Below are the code and all the weights of a small trained network. Each question names an input and a target symbol and asks about switching units off, where a switched-off unit gives its printed mean instead of its output.

import numpy as np


def w(rows, s, z=0):
    codes = np.array(rows[::2]) - 128.0
    scale = np.full(codes.shape[1], s)
    scale[-1] = z or s
    return codes * scale


def f(y):
    return np.maximum(y, 0)


def softmax(a):
    e = np.exp(a - a.max(-1, keepdims=True))
    return e / e.sum(-1, keepdims=True)


def log_softmax(a):
    a = a - a.max(-1, keepdims=True)
    return a - np.log(np.exp(a).sum(-1, keepdims=True))


def net(x, mask):
    ids = ['αβγδζηλμξπσψω'.index(c) for c in x.split()]
    T = len(ids)
    res = E[ids] + P[:T]
    u = 0
    for l in range(2):
        q, k, v = (res @ M[l].T for M in (Q, K, V))
        z = softmax(np.where(np.tri(T) > 0, q @ k.T / 2**0.5, -1e9)) @ v
        res = res + np.where(mask[u], z, O[l][:, -1]) @ O[l][:, :-1]
        u += 1
        y = f(res @ A[l][:, :-1].T + A[l][:, -1])
        res = res + np.where(mask[u : u + 16], y, B[l][:, -1]) @ B[l][:, :-1]
        u += 16
    return log_softmax(res[-1] @ U[:, :-1].T + U[:, -1])


Q, K, V, O, A, B = {}, {}, {}, {}, {}, {}
E = w([
[24,102,93,180,134],'α',
[113,41,66,81,162],'β',
[181,193,178,239,29],'γ',
[125,39,167,62,144],'δ',
[45,204,58,100,126],'ζ',
[150,90,200,106,160],'η',
[96,193,248,110,55],'λ',
[79,167,78,216,141],'μ',
[178,131,202,212,99],'ξ',
[178,234,106,194,80],'π',
[111,93,105,132,189],'σ',
[84,178,107,44,56],'ψ',
[47,93,220,91,157],'ω',
],0.014)
P = w([
[56,166,209,123,145],'0',
[210,81,106,107,204],'1',
[75,83,58,139,43],'2',
[202,92,132,110,181],'3',
[74,70,76,137,24],'4',
[205,101,134,118,173],'5',
[74,62,85,140,9],'6',
[205,104,136,122,168],'7',
],0.013)
Q[0] = w([
[123,124,128,190,211],'L0H0',
[3,49,84,173,29],'L0H0',
],0.0067)
K[0] = w([
[143,71,102,62,66],'L0H0',
[2,103,155,163,144],'L0H0',
],0.0094)
V[0] = w([
[202,57,71,84,2],'L0H0',
[103,201,189,118,67],'L0H0',
],0.005)
O[0] = w([
[233,191,1,60,98,2],'L0H0',
[141,184,116,126,68,128],'L0H0',
],0.0072,0.0026)
A[0] = w([
[184,80,77,29,100,175],'L0N0',
[211,110,125,203,200,165],'L0N1',
[69,100,152,125,68,2],'L0N2',
[87,100,138,147,21,177],'L0N3',
[134,95,98,38,182,216],'L0N4',
[168,182,186,171,159,122],'L0N5',
[106,208,80,96,120,140],'L0N6',
[149,254,95,104,182,130],'L0N7',
[91,134,136,120,244,130],'L0N8',
[72,80,86,151,138,86],'L0N9',
[132,141,65,176,123,161],'L0N10',
[150,224,98,36,133,74],'L0N11',
[118,100,51,227,99,201],'L0N12',
[2,126,58,144,116,89],'L0N13',
[193,128,216,54,153,144],'L0N14',
[74,168,149,123,76,38],'L0N15',
],0.0093,0.0059)
B[0] = w([
[123,247,144,146,157,196],'L0N0',
[178,71,137,169,112,218],'L0N1',
[194,130,170,117,118,181],'L0N2',
[74,109,130,102,82,254],'L0N3',
[83,102,69,90,104,220],'L0N4',
[138,222,137,165,135,163],'L0N5',
[82,113,181,136,146,144],'L0N6',
[140,157,170,82,133,146],'L0N7',
[83,44,88,154,175,194],'L0N8',
[154,175,142,176,73,187],'L0N9',
[135,177,154,2,150,180],'L0N10',
[167,169,109,154,64,134],'L0N11',
[113,105,180,99,107,250],'L0N12',
[172,72,160,140,126,228],'L0N13',
[186,123,221,75,153,196],'L0N14',
[189,131,80,187,88,161],'L0N15',
],0.0079,0.0086)
Q[1] = w([
[124,188,169,183,254],'L1H0',
[58,111,83,131,154],'L1H0',
],0.0074)
K[1] = w([
[254,86,62,103,101],'L1H0',
[113,93,88,111,111],'L1H0',
],0.0082)
V[1] = w([
[102,119,77,200,17],'L1H0',
[26,207,134,255,215],'L1H0',
],0.0088)
O[1] = w([
[158,69,6,141,48,21],'L1H0',
[174,111,149,55,121,253],'L1H0',
],0.014,0.0044)
A[1] = w([
[105,125,175,123,192,135],'L1N0',
[137,194,134,43,133,107],'L1N1',
[164,124,71,141,221,7],'L1N2',
[167,148,133,139,24,241],'L1N3',
[157,69,141,97,99,181],'L1N4',
[9,77,100,85,124,161],'L1N5',
[149,125,136,51,189,80],'L1N6',
[59,92,90,83,177,117],'L1N7',
[50,146,123,181,112,208],'L1N8',
[165,207,99,69,121,69],'L1N9',
[138,143,134,83,114,87],'L1N10',
[247,128,125,104,128,94],'L1N11',
[166,107,129,115,137,175],'L1N12',
[168,69,126,171,133,92],'L1N13',
[74,142,151,151,149,255],'L1N14',
[160,129,183,100,146,172],'L1N15',
],0.012,0.0065)
B[1] = w([
[184,102,117,127,63,249],'L1N0',
[204,147,17,162,109,171],'L1N1',
[208,155,220,89,233,149],'L1N2',
[139,167,132,145,181,239],'L1N3',
[143,130,131,132,186,240],'L1N4',
[173,255,189,216,121,190],'L1N5',
[87,198,90,147,126,190],'L1N6',
[78,165,85,165,130,156],'L1N7',
[85,112,25,81,207,161],'L1N8',
[234,104,160,111,140,138],'L1N9',
[155,64,114,136,114,162],'L1N10',
[24,107,111,192,141,178],'L1N11',
[108,94,120,128,165,170],'L1N12',
[154,71,85,175,48,157],'L1N13',
[125,22,138,123,65,219],'L1N14',
[59,159,81,56,125,239],'L1N15',
],0.0084,0.019)
U = w([
[121,127,22,186,19,48],'α',
[141,221,131,106,220,172],'β',
[88,217,158,203,135,155],'γ',
[62,178,61,1,209,180],'δ',
[76,214,20,151,100,94],'ζ',
[152,131,235,48,156,43],'η',
[165,151,88,82,9,114],'λ',
[129,26,48,81,111,220],'μ',
[192,110,160,181,23,5],'ξ',
[216,232,181,151,98,135],'π',
[185,149,213,128,213,159],'σ',
[208,169,48,80,126,56],'ψ',
[5,152,129,152,75,174],'ω',
],0.0076,0.0032)

Each question gives the input, a string of symbols that net reads in full, and the target symbol t.
The units are the heads (2 rows each of Q, K, V and O) and the neurons (one row each of A and B). Each row of codes is followed by its name. A weight is (code - 128) times the scale printed after its matrix; where a second scale follows, it is the last column's (O, A, B and U).
mask holds one flag per unit, layer by layer, with each layer's heads first. A switched-off unit (its flag False) gives its mean, the last column of its rows in O or B, instead of its output. The means were averaged over made-up inputs and are rounded, as every weight is.
A unit's drop is (log p(t) with every unit on - log p(t) with that unit switched off) / (log p(t) with every unit on - log p(t) with every unit switched off).
The circuit of an input: a set's keep is (log p(t) with only the set's units on - log p(t) with every unit switched off) / (log p(t) with every unit on - log p(t) with every unit switched off). Starting from the 12 units with the biggest drops (on a tie, the unit counted first), units are removed one at a time, each time the one whose removal leaves the highest keep (on an exact tie, the one counted first), for as long as the keep stays at least 0.8.
units of the circuit, in order: the units of the circuit, biggest drop first
most important unit: the unit with the biggest drop
top k neurons: the k neurons with the biggest drops, biggest first
k most important neurons of layer l: the k neurons of layer l with the biggest drops, biggest first
input μ σ α, target μ: units of the circuit, in order	L1H0, L0N13
input β μ δ, target γ: units of the circuit, in order	L1N5, L1H0
input μ μ μ, target μ: top neuron	L0N13
input ω β α λ ζ μ μ γ, target γ: units of the circuit, in order	L1N0, L1N11
input λ ω δ μ ξ, target π: 2 most important neurons of layer 1	L1N3, L1N14
input μ δ η π η ξ, target ξ: units of the circuit, in order	L0N1, L1N13
input μ μ μ η, target η: 2 most important neurons of layer 1	L1N0, L1N14
input ζ ω δ η δ μ δ, target σ: top 3 neurons	L1N4, L1N3, L1N5
input μ ζ δ β, target β: units of the circuit, in order	L0N0, L0H0, L1H0
input ω μ γ δ, target δ: 3 most important neurons of layer 0	L0N4, L0N14, L0N5
input δ ψ λ μ σ, target ω: units of the circuit, in order	L1H0, L0N15, L1N1
input μ λ δ ω η, target μ: units of the circuit, in order	L1H0, L0H0, L1N11
input μ μ β α, target α: units of the circuit, in order	L1H0, L0N14
input δ μ μ μ, target μ: units of the circuit, in order	L1N5, L1N3
input π μ σ μ μ, target ψ: most important unit	L1H0
input δ σ π, target ω: 2 most important neurons of layer 0	L0N0, L0N14
input δ σ α μ μ, target ω: top 3 neurons	L0N13, L0N14, L1N8
input μ ψ μ ξ λ, target μ: 2 most important neurons of layer 0	L0N15, L0N2
input δ ω λ μ α ω β, target ω: 4 most important neurons of layer 0	L0N14, L0N13, L0N15, L0N5
input η μ μ, target λ: 3 most important neurons of layer 1	L1N1, L1N0, L1N15
input ω δ σ δ β ω μ λ, target λ: top neuron	L1N0
input γ μ ω δ ψ μ δ, target α: 3 most important neurons of layer 1	L1N11, L1N5, L1N13
input σ ω ω, target δ: top 2 neurons	L1N15, L0N8
input γ μ δ, target α: top 2 neurons	L1N5, L1N11
